Below are the code and all the weights of a small trained network. Each question names an input and a class and asks about switching units off, where a switched-off unit gives its printed mean instead of its output.

import numpy as np


def w(rows, s, z=0):
    codes = np.array(rows[::2]) - 128.0
    scale = np.full(codes.shape[1], s)
    scale[-1] = z or s
    return codes * scale


def f(y):
    return np.maximum(y, 0)


def log_softmax(a):
    a = a - a.max(-1, keepdims=True)
    return a - np.log(np.exp(a).sum(-1, keepdims=True))


def net(x, mask):
    res = np.array(x, float).reshape(1, 8) / 4 @ E
    y = f(res @ A[0][:, :-1].T + A[0][:, -1])
    res = res + np.where(mask, y, B[0][:, -1]) @ B[0][:, :-1]
    return log_softmax(res[-1] @ U[:, :-1].T + U[:, -1])


A, B = {}, {}
E = w([
[116,147,154,119,125,103,139,135],'x0',
[123,138,147,126,125,114,139,128],'x1',
[114,33,139,61,53,144,184,157],'x2',
[119,133,134,138,126,112,149,123],'x3',
[251,145,85,108,95,40,149,141],'x4',
[134,102,117,139,144,125,147,107],'x5',
[123,126,137,152,127,105,169,105],'x6',
[140,59,179,222,124,113,113,185],'x7',
],0.013)
A[0] = w([
[123,196,145,197,166,120,75,119,110],'N0',
[65,111,180,149,140,184,109,93,17],'N1',
[110,70,138,88,36,138,114,138,199],'N2',
[118,50,184,97,105,170,196,141,131],'N3',
[34,110,167,155,153,193,107,109,40],'N4',
[119,87,141,169,154,98,82,161,57],'N5',
[229,181,177,193,207,152,65,78,135],'N6',
[141,74,217,235,110,166,101,178,7],'N7',
[212,114,91,162,75,86,102,132,84],'N8',
[166,112,171,118,185,162,179,106,171],'N9',
[113,125,158,167,114,124,171,157,47],'N10',
[98,215,123,195,254,91,65,107,91],'N11',
[100,178,109,50,110,180,145,8,20],'N12',
],0.01,0.0014)
B[0] = w([
[113,80,94,82,98,154,166,116,210],'N0',
[159,140,142,131,108,76,52,77,204],'N1',
[132,104,81,99,66,151,181,77,207],'N2',
[46,103,50,130,105,164,125,116,219],'N3',
[175,115,163,136,110,36,57,63,227],'N4',
[114,181,127,125,110,156,164,185,172],'N5',
[105,102,105,118,104,132,155,92,225],'N6',
[182,202,168,157,206,168,143,199,223],'N7',
[135,168,136,117,144,60,75,150,192],'N8',
[119,149,105,122,112,94,140,135,146],'N9',
[116,116,149,132,109,139,111,160,160],'N10',
[92,85,96,113,62,144,180,147,254],'N11',
[193,175,246,211,189,145,204,179,222],'N12',
],0.011,0.015)
U = w([
[53,60,83,137,66,182,144,104,22],'0',
[144,123,119,153,110,7,46,84,253],'1',
[120,159,150,199,176,204,142,177,91],'2',
],0.012,0.0013)

Each question gives the input, the list of numbers given to net, and the class t.
The units are the neurons (one row each of A and B). Each row of codes is followed by its name. A weight is (code - 128) times the scale printed after its matrix; where a second scale follows, it is the last column's (A, B and U).
mask holds one flag per neuron, in row order. A switched-off neuron (its flag False) gives its mean, the last column of its row in B, instead of its output. The means were averaged over made-up inputs and are rounded, as every weight is.
A unit's drop is (log p(t) with every unit on - log p(t) with that unit switched off) / (log p(t) with every unit on - log p(t) with every unit switched off).
The circuit of an input: a set's keep is (log p(t) with only the set's units on - log p(t) with every unit switched off) / (log p(t) with every unit on - log p(t) with every unit switched off). Starting from the 12 units with the biggest drops (on a tie, the unit counted first), units are removed one at a time, each time the one whose removal leaves the highest keep (on an exact tie, the one counted first), for as long as the keep stays at least 0.8.
circuit, biggest first: the units of the circuit, biggest drop first
top k neurons: the k neurons with the biggest drops, biggest first
drop of u: that unit's drop, to one decimal
input [8,8,3,6,1,-2,8,-8], class 2: circuit, biggest first	N12
input [5,6,6,-5,1,6,-3,7], class 2: top 2 neurons	N7, N11
input [7,6,0,-6,-5,-2,-7,-4], class 1: top 2 neurons	N4, N7
input [-6,8,3,1,7,-3,3,8], class 2: top 2 neurons	N7, N4
input [6,1,-5,-7,-4,-1,1,0], class 0: top 2 neurons	N11, N0
input [4,1,-4,-8,-3,-5,-7,-3], class 0: top 4 neurons	N11, N7, N0, N8
input [7,8,6,3,-8,5,8,3], class 1: top 2 neurons	N4, N1
input [-7,3,3,4,4,-1,8,-5], class 2: circuit, biggest first	N4, N12
input [-6,1,5,-3,6,6,-2,-2], class 1: top 2 neurons	N8, N11
input [-2,8,7,-4,-8,-2,4,6], class 1: top 2 neurons	N4, N1
input [-4,-3,-6,-5,6,-2,-8,4], class 0: top 2 neurons	N4, N6
input [-1,4,-6,7,-7,-8,-7,-3], class 1: top 4 neurons	N4, N1, N3, N2
input [-1,5,-7,-7,-7,0,6,6], class 0: top 3 neurons	N11, N0, N6
input [-3,-5,0,-2,-8,2,4,-4], class 1: circuit, biggest first	N4
input [-1,-6,6,-3,-3,-7,1,-7], class 2: top 2 neurons	N12, N11
input [1,2,-5,2,-6,7,2,5], class 1: top 2 neurons	N4, N1
input [-2,-5,-6,-4,-7,-4,4,-4], class 1: top 4 neurons	N4, N1, N3, N2
input [-2,7,-6,-7,-3,0,0,1], class 0: drop of N11	0.1
input [1,8,4,8,2,5,-4,-5], class 2: drop of N0	0.2
input [-4,3,-3,8,-8,-5,-2,-1], class 1: drop of N4	0.3
input [-6,4,-1,5,1,7,6,-4], class 2: top neuron	N4
input [3,7,-8,-6,-7,-4,4,1], class 0: drop of N11	2.1
